Below is a small trained network, with its code and all its weights. Each question gives an input and a class and asks what happens when units are switched off, that is, made to give their printed mean instead of their output.

import numpy as np


def w(rows, s, z=0):
    codes = np.array(rows[::2]) - 128.0
    scale = np.full(codes.shape[1], s)
    scale[-1] = z or s
    return codes * scale


def f(y):
    return np.maximum(y, 0)


def log_softmax(a):
    a = a - a.max(-1, keepdims=True)
    return a - np.log(np.exp(a).sum(-1, keepdims=True))


def net(x, mask):
    res = np.array(x, float).reshape(1, 4) / 4 @ E
    y = f(res @ A[0][:, :-1].T + A[0][:, -1])
    res = res + np.where(mask, y, B[0][:, -1]) @ B[0][:, :-1]
    return log_softmax(res[-1] @ U[:, :-1].T + U[:, -1])


A, B = {}, {}
E = w([
[127,127,126],'x0',
[117,206,27],'x1',
[2,89,116],'x2',
[164,17,48],'x3',
],0.0062)
A[0] = w([
[120,84,249,74],'neuron 0',
[77,254,226,26],'neuron 1',
[84,227,39,49],'neuron 2',
[109,124,129,131],'neuron 3',
[243,163,155,6],'neuron 4',
[126,101,166,51],'neuron 5',
[166,20,45,25],'neuron 6',
[10,112,138,113],'neuron 7',
[64,113,128,107],'neuron 8',
[39,100,107,26],'neuron 9',
[121,83,210,71],'neuron 10',
[109,177,83,42],'neuron 11',
[187,154,139,62],'neuron 12',
],0.014,0.0012)
B[0] = w([
[142,71,12,195],'neuron 0',
[12,82,232,247],'neuron 1',
[159,57,5,200],'neuron 2',
[136,146,128,139],'neuron 3',
[191,237,153,193],'neuron 4',
[123,119,76,148],'neuron 5',
[17,91,204,199],'neuron 6',
[197,218,174,192],'neuron 7',
[167,175,151,163],'neuron 8',
[179,193,168,175],'neuron 9',
[159,98,41,174],'neuron 10',
[148,99,68,161],'neuron 11',
[177,167,160,163],'neuron 12',
],0.026,0.011)
U = w([
[14,69,193,253],'0',
[225,227,153,65],'1',
[162,36,2,26],'2',
],0.0073,0.0042)

Each question gives the input, the list of numbers given to net, and the class t.
The units are the neurons (one row each of A and B). Each row of codes is followed by its name. A weight is (code - 128) times the scale printed after its matrix; where a second scale follows, it is the last column's (A, B and U).
mask holds one flag per neuron, in row order. A switched-off neuron (its flag False) gives its mean, the last column of its row in B, instead of its output. The means were averaged over made-up inputs and are rounded, as every weight is.
A unit's drop is (log p(t) with every unit on - log p(t) with that unit switched off) / (log p(t) with every unit on - log p(t) with every unit switched off).
The circuit of an input: a set's keep is (log p(t) with only the set's units on - log p(t) with every unit switched off) / (log p(t) with every unit on - log p(t) with every unit switched off). Starting from the 12 units with the biggest drops (on a tie, the unit counted first), units are removed one at a time, each time the one whose removal leaves the highest keep (on an exact tie, the one counted first), for as long as the keep stays at least 0.8.
units of the circuit, in order: the units of the circuit, biggest drop first
unit that matters most: the unit with the biggest drop
k most important neurons: the k neurons with the biggest drops, biggest first
drop when u is switched off: that unit's drop, to one decimal
input [6,5,-6,6], class 0: unit that matters most : neuron 6
input [5,3,4,2], class 1: units of the circuit, in order : [neuron 1; neuron 0]
input [-4,8,-4,-8], class 0: 2 most important neurons : [neuron 1; neuron 0]
input [0,4,-6,-7], class 0: 2 most important neurons : [neuron 1; neuron 7]
input [-6,-7,-7,5], class 1: 2 most important neurons : [neuron 4; neuron 1]
input [-2,-6,2,-5], class 2: 4 most important neurons : [neuron 0; neuron 10; neuron 6; neuron 5]
input [-1,6,8,-7], class 1: 4 most important neurons : [neuron 7; neuron 9; neuron 6; neuron 8]
input [5,4,6,-4], class 1: 3 most important neurons : [neuron 7; neuron 6; neuron 9]
input [-2,7,-4,8], class 0: 2 most important neurons : [neuron 6; neuron 0]
input [0,7,7,3], class 1: 4 most important neurons : [neuron 7; neuron 9; neuron 0; neuron 8]
input [4,8,-7,1], class 2: 2 most important neurons : [neuron 2; neuron 7]
input [1,-7,-5,-1], class 2: 3 most important neurons : [neuron 0; neuron 7; neuron 10]
input [6,1,5,-3], class 1: 2 most important neurons : [neuron 7; neuron 6]
input [2,-7,0,-4], class 2: units of the circuit, in order : [neuron 0]
input [2,8,-5,-7], class 2: drop when neuron 2 is switched off : 4.0
input [-2,-5,8,-6], class 1: drop when neuron 2 is switched off : 0.0
input [8,7,0,-5], class 2: drop when neuron 6 is switched off : 0.2
input [5,4,-1,-3], class 2: drop when neuron 11 is switched off : 0.1
